cols: Y C J F B A N L
[ 90 130  88 122 140  97 177 156] = Z_392
[137 167  91 125 140 104 150 104] = Z_858
[135 118 114 178 115 185 151 166] = Z_96
diff Z_96: [135 118 114 178 115 185 151 165]	8, [166]
howmany Z_858: [104]	2
col: [140 115]	B
col: [ 97 104]	A

cols: R Q S E M
[111 193  97 177 149] -> Z_268
[111 151 196 108 100] -> Z_104
[111 175 151 175 175] -> Z_848
[111 179 110 100 141] -> Z_171
[111 193 110  86 153] -> Z_211
[111 198 102  75 184] -> Z_638
[112 164 175  99  82] -> Z_403
[111 202 100 110 152] -> Z_818
[111 192 112  87 146] -> Z_666
[112 173 156 101  73] -> Z_296
asked: [111 192 112  87 146]	Z_666
howmany Z_848: [175]	3
diff Z_296: [112 173 156 101  74]	5, [73]
diff Z_638: [111 198 102  76 184]	4, [75]
diff Z_268: [111 193  97 178 149]	4, [177]
howmany Z_171: [111]	1

cols: Z K U H V P
[137 126 134 126 124 104]  Z_35
[ 67  95 150  82 100 120]  Z_514
[112 126 130 126 124 165]  Z_122
[144 126 134 126 124 103]  Z_510
[124 126 134 134 134 134]  Z_550
[124 126 134 132 124 135]  Z_468
[133 129 134 136 129 135]  Z_971
[ 53 106 134  97 116 160]  Z_135
[ 62 107 134 109 118 154]  Z_185
[124 126 134 126 124 135]  Z_146
howmany Z_550: [134]	4
col: [118 124]	V
diff Z_146: [124 125 134 126 124 135]	2, [126]
diff Z_185: [ 62 107 134 109 118 155]	6, [154]
col: [126 134 132]	H
col: [129 106]	K
col: [126  82 126 126 134 132 136  97]	H

cols: leman kaze sivun Puv Teg bozuv Pid sudab par saloz
[118 121 127 102 129  97 128 128 106 121] : Z_330
[165 159 146 137 159 114 127 149 155 154] : Z_535
[133 124 128 131 130 146 105  98 133 127] : Z_349
[126 126 123 126 103 126 123 123 122 123] : Z_51
[112 130 114 126 146 118 152 144 121 108] : Z_847
[141 134 120 103 140 108 107 157 109 142] : Z_299
[160 159 124 125 118 111 149  73 157 171] : Z_876
[131 120 131 159 125 109 109 131 131 109] : Z_639
[138 130 117 141 106 127 118  78 137 141] : Z_437
col: [129 159 130]	Teg
howmany Z_639: [131]	4
col: [131 126 126 103]	Puv
col: [128 123 114]	sivun
howmany Z_51: [126]	4
col: [124 131 117]	sivun

cols: G X T W
[104 156 131 137] -> Z_419
[137 141 124  94] -> Z_450
[109 139 122 111] -> Z_953
[137 141 124 154] -> Z_532
[114  85 169 140] -> Z_92
[ 56 148 100 142] -> Z_658
[134  70 157 135] -> Z_119
[140 162 130 137] -> Z_742
[140 162 130  59] -> Z_929
howmany Z_953: [111]	1
diff Z_532: [137 142 124 154]	2, [141]
diff Z_450: [138 141 124  94]	1, [137]
col: [142 135 137  59]	W

cols: fetil pog Fug rogok buni depip ris kisev Nufis miba
[124 135 124 160 137 135 124 123 128 124]  Z_133
[188 135 117 160 125 145 171 123  86 125]  Z_821
[137 123 106 139 143 113 120 123 128 126]  Z_278
[188 137 117 160 137  79 171 123  86 160]  Z_992
howmany Z_992: [160]	2
howmany Z_992: [159]	0
diff Z_278: [137 123 106 139 144 113 120 123 128 126]	5, [143]
howmany Z_133: [124]	4
diff Z_992: [188 136 117 160 137  79 171 123  86 160]	2, [137]
col: [135 123 137]	pog
col: [ 86 128  86]	Nufis

cols: vusa Ref Muzon zolon
[148 137 151  58] : Z_826
[148 137 151  94] : Z_338
[148 110 151  94] : Z_563
col: [137 110]	Ref
col: [94 94]	zolon

cols: lapuz Vak nozub vam
[ 66 160 101  89] -> Z_839
[ 68 161 102  89] -> Z_670
[ 62 161 108  87] -> Z_287
[ 62 161 108  88] -> Z_695
[ 68 160 101  89] -> Z_880
[ 62 169 105  84] -> Z_626
[ 58 161 102  89] -> Z_81
[ 62 194  92  70] -> Z_753
diff Z_670: [ 68 161 101  89]	3, [102]
col: [58 62]	lapuz

cols: ruke ger Vare Tiz Vodug Viba Sivi
[118 118 118 131 118 123 118] -> Z_482
[110 126 127 121 131 125 120] -> Z_962
[159 132 134 157 190 105 131] -> Z_345
[137 121 148  67 116 135 128] -> Z_75
[127 126 127 121 126 126 127] -> Z_688
[151 106 129  95 120  96 162] -> Z_841
[119 136 125 117 136 109 118] -> Z_17
[110 126 127 121 137  90 127] -> Z_539
[126 144 114 133 130 128 118] -> Z_760
howmany Z_688: [128]	0
howmany Z_482: [118]	5
howmany Z_482: [117]	0
diff Z_75: [137 120 148  67 116 135 128]	2, [121]
diff Z_539: [111 126 127 121 137  90 127]	1, [110]
diff Z_75: [137 121 148  67 116 136 128]	6, [135]
diff Z_962: [110 126 127 122 131 125 120]	4, [121]

cols: raf Buza Luvuv fedan figer zolev
[134 159 159 158 122 122] : Z_126
[ 69  96 106 152 133 173] : Z_230
[100 102 100 100 100 147] : Z_684
[158 144 100  91 134 127] : Z_48
[122 139  91  90 136 136] : Z_480
col: [102 144]	Buza
diff Z_230: [ 69  96 106 152 133 174]	6, [173]
diff Z_230: [ 69  95 106 152 133 173]	2, [96]
diff Z_480: [122 140  91  90 136 136]	2, [139]
howmany Z_684: [100]	4
diff Z_48: [158 144 100  91 134 126]	6, [127]
howmany Z_126: [159]	2

cols: Sepu veg Bateg ruko timab pemod rab mavev Zuta
[112 133 112 180 133 128 128 112 112] : Z_534
[152 122 118 192 124 146 130 115 108] : Z_417
[147 144 125 141  87 140  74 156 147] : Z_280
[171 160 189 135 121 125 150 104 149] : Z_811
[137 119 128 111 113 110 153 145 135] : Z_540
[110 130 158 129 131 129 110 100 108] : Z_496
[116 111 117 122 128 149 122 108 130] : Z_427
howmany Z_534: [133]	2
col: [115 156 104]	mavev
howmany Z_534: [112]	4
col: [111 129]	ruko

cols: fini lugu Sor Vini milot gar rero susu diba
[127 112 125 105 100 116 131 133 110]  Z_943
[123 134 129 159 132 134 117 112 150]  Z_877
[130 120 139 128 121 122 136 120 136]  Z_930
[131  97 127  64  78  99 138 159  84]  Z_778
[118 129 142 136 140 125 132 130 147]  Z_967
[148 129 136 119 107 125 138 128 135]  Z_733
[133 101 148  82 107 123 117 159 108]  Z_913
[140 136 126 137 149 124 140 130 123]  Z_109
[139 126 124 139 132 130 130 112 122]  Z_748
[144 113 140 113 143 121 127 145 105]  Z_331
[114 147 109 148 150 137 128 119 132]  Z_886
[139 137 128 111 122 119 129 161 121]  Z_718
col: [122  99 125 125 123 124 130]	gar
diff Z_930: [130 120 139 128 121 122 136 121 136]	8, [120]
col: [136  84 147 135]	diba
col: [159 130 128 159 130 112 145]	susu

cols: nened Vadiv Meti Rofi gidib
[139 139 139 139 126] : Z_400
[116 110  78 165 121] : Z_313
[139 147  78  90  98] : Z_306
[122  65 122 122 138] : Z_108
howmany Z_108: [122]	3
howmany Z_400: [139]	4

cols: gizo siduz fas bano bam Gikad
[ 83 109 124 140 150 123] = Z_970
[ 83  57 124 140 150 123] = Z_2
[ 83  57 118 140 150 123] = Z_503
[ 83 109 124 129 150 123] = Z_136
diff Z_2: [ 83  57 124 140 150 122]	6, [123]
diff Z_970: [ 83 109 125 140 150 123]	3, [124]
diff Z_136: [ 83 109 124 128 150 123]	4, [129]
diff Z_970: [ 83 109 124 140 150 124]	6, [123]

cols: fotag Nol Bedot gipo Bati
[141 130 128 126 171] = Z_794
[134 139 133 115 115] = Z_955
[136 114 151 110 112] = Z_578
[133  96 134 167 133] = Z_613
howmany Z_613: [133]	2
col: [126 115 110]	gipo
col: [141 134 136]	fotag

cols: rudo Raru ronol Vom
[147 145 103 138] -> Z_835
[136 159 125 129] -> Z_543
[136  75 140 173] -> Z_721
[141 132 135 132] -> Z_11
[121 131  80 140] -> Z_654
[114 183 126 118] -> Z_353
[139 162 102 134] -> Z_410
[120  59 117  95] -> Z_831
[142  60 158 119] -> Z_949
[168 122 135  63] -> Z_470
[149 188 121 134] -> Z_336
col: [121 114 139 120]	rudo
diff Z_949: [141  60 158 119]	1, [142]

cols: Zegi Zer kul Pazo kos zoles
[ 81 127 111 109  82 120] : Z_730
[134 127 118 105  87 143] : Z_294
[148 122 143  93 123 174] : Z_333
[154 116 137 134 138 108] : Z_235
[116 103 142 125 121 111] : Z_502
[135 151 151 151 135 135] : Z_33
[ 68 154 118 116 175 126] : Z_551
[154 129 151 119  87 138] : Z_398
[117 100 147 120 112 121] : Z_916
[117 100 147 120 112 123] : Z_203
col: [ 87 123 138]	kos
howmany Z_33: [135]	3
col: [122 116]	Zer

cols: vin Fulu rugo Zogi tavig
[ 64 145  64  65  64] = Z_836
[145 145 122  64 108] = Z_180
[ 88 101 169 144  97] = Z_264
howmany Z_180: [145]	2
col: [ 64 108]	tavig
col: [145  88]	vin
col: [122 169]	rugo
howmany Z_836: [65]	1

cols: voka mobem nuz mos Merik Mif nifot tidop
[128 138 123 119 132 125 131 121]  Z_448
[128 138 123 119 132 125 125 134]  Z_675
[176 128 136 129 125  97 128 128]  Z_936
[124 123 125 168 168 123 124 124]  Z_507
[128 138 123 119  75 125 131 121]  Z_986
[121 131 131 122 127 126 128 127]  Z_270
[125 125 123 125  75 125 131 118]  Z_922
howmany Z_507: [124]	3
howmany Z_936: [128]	3
howmany Z_922: [125]	4
howmany Z_270: [131]	2

cols: met nupi kes Fumo
[136 123 120  69] = Z_766
[162 158 128 156] = Z_870
[ 57 120 127  57] = Z_998
[162 169 120 153] = Z_205
[144 155 148 147] = Z_372
[156 156 156 159] = Z_385
[160 157 160 155] = Z_357
[137 110 118  68] = Z_680
[143 111 120  71] = Z_415
[139 160 147 143] = Z_685
[164 162 128 162] = Z_592
howmany Z_357: [156]	0
diff Z_592: [164 162 128 161]	4, [162]
howmany Z_385: [156]	3
col: [162 144 156]	met
col: [162  57 162]	met
howmany Z_998: [127]	1

cols: Kan Difek vus Reg
[ 91 169  76 136] = Z_200
[160 145 152  82] = Z_842
[119 125 150 193] = Z_625
[150 128 129 129] = Z_432
[ 94 178 147 148] = Z_368
[118 103 113 116] = Z_370
[167 123 140 129] = Z_213
[116 119 125 116] = Z_182
diff Z_182: [116 119 124 116]	3, [125]
diff Z_432: [150 128 129 130]	4, [129]
howmany Z_432: [128]	1
col: [125 128 178]	Difek
col: [128 178 103 123]	Difek
col: [119 150  94]	Kan
diff Z_368: [ 94 178 148 148]	3, [147]

cols: bovaf mub Karog keke nuf rebul bofo lado gati
[120 133  78 126 149 101 130 126 100] -> Z_208
[120 133 129 126 149 101 130 126 171] -> Z_217
[107 149 155 154  77 110 112 149  77] -> Z_525
[120 133 129  89 149 101 130 126 100] -> Z_788
col: [126 126 149]	lado
howmany Z_525: [78]	0

cols: foso Vugik nolak duge giv
[169 135 130 124 135]  Z_272
[ 97 121 133 126 124]  Z_544
[153 126 134 131 128]  Z_782
[173 136 133 123 143]  Z_78
[173 130 121 127 121]  Z_413
[ 79 121 127 127 125]  Z_713
[186 127 137 125 133]  Z_541
[134 113 129 132 141]  Z_164
[107 133 126 127 126]  Z_857
[139 126 122 126 130]  Z_819
[115 125 137 126 119]  Z_329
howmany Z_819: [126]	2
diff Z_819: [138 126 122 126 130]	1, [139]
col: [169  97 153 173 173  79 186 134 107 139]	foso

cols: Mibo fop sopo Vivib Bupas lalod desu ret fuzel
[133 123 106 146 130  99 116 152 141] : Z_256
[126 105 113 128 125 127 133 123 117] : Z_863
[152 134 122 127 117 125 143 131  71] : Z_241
[134  97 102 169 100 117 152 164 134] : Z_590
[100  93 139 108 104 153  97 119 142] : Z_430
[109 111 109 137 112 109 167 138 132] : Z_4
diff Z_863: [126 104 113 128 125 127 133 123 117]	2, [105]
diff Z_241: [152 134 122 127 117 125 143 131  70]	9, [71]
howmany Z_863: [105]	1
diff Z_863: [126 105 113 128 125 127 133 124 117]	8, [123]
howmany Z_4: [110]	0
col: [141 117  71 134 142]	fuzel

cols: Fiku Vog mit bal mip lurit
[112  93  80 131 137 121] -> Z_999
[114  95 153 128 100  74] -> Z_874
[112  93  80 191 137 121] -> Z_546
[ 61 130 121 100  76 128] -> Z_204
[172 149 136 130 133 121] -> Z_346
[143 185 134 117 194 108] -> Z_663
diff Z_346: [172 149 136 130 133 122]	6, [121]
howmany Z_663: [117]	1

cols: Lipes fot sil vimut gez foteb luki Lera faran Sodu
[ 95 158 112 150 112 113  81 170 105 149] : Z_864
[129  82  68  87 144  91 145  59  87 128] : Z_920
[127  60 127 103 109 117 171  68 127 173] : Z_327
[129 145 120  92 142 145 116 108 126 129] : Z_452
[165 111 154 121 124 112 111 145 124  93] : Z_789
howmany Z_789: [112]	1
howmany Z_327: [127]	3
col: [108 145]	Lera
col: [ 68 127 120 154]	sil
diff Z_920: [129  82  67  87 144  91 145  59  87 128]	3, [68]

cols: kuvat vatu Kefeg Zoke
[118 126 101 183] : Z_655
[133 172 175 134] : Z_790
[129 110 202 122] : Z_703
[ 98 161  65 131] : Z_720
[ 85 147 165 106] : Z_769
col: [126 172 110 161]	vatu
diff Z_790: [133 172 175 135]	4, [134]

